Here is a tiny trained network, its code and every weight. The questions are about switching its units off for an input and a class, where a switched-off unit gives its printed mean instead of its output.

import numpy as np


def w(rows, s, z=0):
    codes = np.array(rows[::2]) - 128.0
    scale = np.full(codes.shape[1], s)
    scale[-1] = z or s
    return codes * scale


def f(y):
    return y / 2 * (1 + np.tanh(0.7978845608 * (y + 0.044715 * y**3)))


def log_softmax(a):
    a = a - a.max(-1, keepdims=True)
    return a - np.log(np.exp(a).sum(-1, keepdims=True))


def net(x, mask):
    res = np.array(x, float).reshape(1, 5) / 4 @ E
    y = f(res @ A[0][:, :-1].T + A[0][:, -1])
    res = res + np.where(mask, y, B[0][:, -1]) @ B[0][:, :-1]
    return log_softmax(res[-1] @ U[:, :-1].T + U[:, -1])


A, B = {}, {}
E = w([
[15,253,137,204,73,187,135,71,254,75,90,168],'x0',
[7,101,167,134,216,199,26,118,107,87,35,98],'x1',
[135,128,145,162,118,118,126,144,126,143,121,121],'x2',
[120,97,112,114,144,146,142,138,147,131,152,132],'x3',
[88,165,241,65,205,59,184,40,174,233,156,154],'x4',
],0.0052)
A[0] = w([
[86,167,197,81,155,108,193,69,163,201,131,135,75],'neuron 1',
[199,185,100,173,67,103,120,128,153,135,148,156,254],'neuron 2',
[87,234,104,193,126,170,187,79,213,83,128,141,88],'neuron 3',
[178,43,144,78,141,74,118,118,68,110,130,81,33],'neuron 4',
[180,140,85,113,56,84,178,121,103,130,163,174,167],'neuron 5',
[218,48,179,68,145,67,113,177,37,198,94,69,156],'neuron 6',
[102,144,139,177,113,131,147,59,163,34,184,185,64],'neuron 7',
[88,98,172,151,175,183,2,122,115,88,95,39,164],'neuron 8',
[66,124,167,80,196,188,76,166,107,150,65,82,103],'neuron 9',
[144,149,73,164,42,202,88,209,132,74,129,90,80],'neuron 10',
],0.0074,0.0079)
B[0] = w([
[186,88,172,115,229,96,8,85,56,145,122,116,194],'neuron 1',
[64,123,198,100,172,158,151,79,156,113,199,66,252],'neuron 2',
[126,109,207,173,93,67,130,157,162,75,169,240,220],'neuron 3',
[181,155,181,179,71,130,98,193,172,89,90,240,156],'neuron 4',
[123,180,180,102,132,134,140,100,142,168,185,96,204],'neuron 5',
[109,111,164,194,141,106,160,175,183,57,153,201,254],'neuron 6',
[226,219,153,162,64,85,93,230,177,163,110,170,152],'neuron 7',
[139,170,190,121,135,128,161,104,180,150,253,83,237],'neuron 8',
[192,138,216,64,82,119,191,80,202,177,178,125,189],'neuron 9',
[229,60,188,93,238,62,39,97,56,167,155,138,187],'neuron 10',
],0.0079,0.008)
U = w([
[152,147,138,163,80,113,116,159,148,111,125,232,38],'0',
[216,84,137,100,200,88,23,88,49,164,122,120,63],'1',
[88,122,129,120,155,138,148,108,119,125,148,121,253],'2',
[89,131,136,136,149,135,157,110,118,126,136,113,244],'3',
[173,156,140,96,98,133,202,103,153,188,159,91,51],'4',
[69,117,93,146,81,171,170,112,97,123,98,63,164],'5',
[83,47,18,132,44,176,140,111,45,228,23,60,2],'6',
[37,46,17,202,29,197,162,75,11,92,18,73,2],'7',
],0.011,0.0085)

Each question gives the input, the list of numbers given to net, and the class t.
The units are the neurons (one row each of A and B). Each row of codes is followed by its name. A weight is (code - 128) times the scale printed after its matrix; where a second scale follows, it is the last column's (A, B and U).
mask holds one flag per neuron, in row order. A switched-off neuron (its flag False) gives its mean, the last column of its row in B, instead of its output. The means were averaged over made-up inputs and are rounded, as every weight is.
A unit's drop is (log p(t) with every unit on - log p(t) with that unit switched off) / (log p(t) with every unit on - log p(t) with every unit switched off).
The circuit of an input: a set's keep is (log p(t) with only the set's units on - log p(t) with every unit switched off) / (log p(t) with every unit on - log p(t) with every unit switched off). Starting from all 10 units, units are removed one at a time, each time the one whose removal leaves the highest keep (on an exact tie, the one counted first), for as long as the keep stays at least 0.8.
circuit, biggest first: the units of the circuit, biggest drop first
unit that matters most: the unit with the biggest drop
k most important neurons: the k neurons with the biggest drops, biggest first
drop when u is switched off: that unit's drop, to one decimal
input [6,-8,2,-8,-6], class 2: unit that matters most => neuron 2
input [-6,1,4,0,3], class 0: circuit, biggest first => [neuron 6; neuron 4]
input [5,6,3,1,-1], class 4: 4 most important neurons => [neuron 8; neuron 9; neuron 6; neuron 1]
input [-8,5,-2,4,-4], class 0: 2 most important neurons => [neuron 4; neuron 6]
input [-8,6,-7,5,-4], class 0: 3 most important neurons => [neuron 4; neuron 6; neuron 2]
input [-6,7,4,3,0], class 4: circuit, biggest first => [neuron 9; neuron 8]
input [-5,-5,2,1,5], class 0: 4 most important neurons => [neuron 6; neuron 4; neuron 8; neuron 10]
input [7,1,-1,5,7], class 0: 3 most important neurons => [neuron 3; neuron 10; neuron 7]
input [-3,-8,2,-6,-8], class 1: 3 most important neurons => [neuron 10; neuron 8; neuron 9]
input [8,5,-5,5,1], class 0: 2 most important neurons => [neuron 3; neuron 7]
input [-7,-7,6,6,1], class 0: 3 most important neurons => [neuron 6; neuron 4; neuron 8]
input [3,3,3,1,5], class 1: 2 most important neurons => [neuron 1; neuron 6]
input [-7,8,7,-2,-2], class 4: circuit, biggest first => [neuron 8; neuron 9]
input [8,4,1,-3,1], class 0: 2 most important neurons => [neuron 3; neuron 7]
input [-3,-5,6,-2,3], class 3: most important neuron => [neuron 9]
input [7,-1,5,-4,-8], class 1: 2 most important neurons => [neuron 10; neuron 6]
input [4,5,2,-3,-1], class 4: drop when neuron 6 is switched off => 0.3
input [8,6,-1,-4,-5], class 0: drop when neuron 5 is switched off => 0.1
input [8,-3,-8,-1,2], class 0: drop when neuron 3 is switched off => 0.7
input [2,-6,2,6,8], class 1: unit that matters most => neuron 1
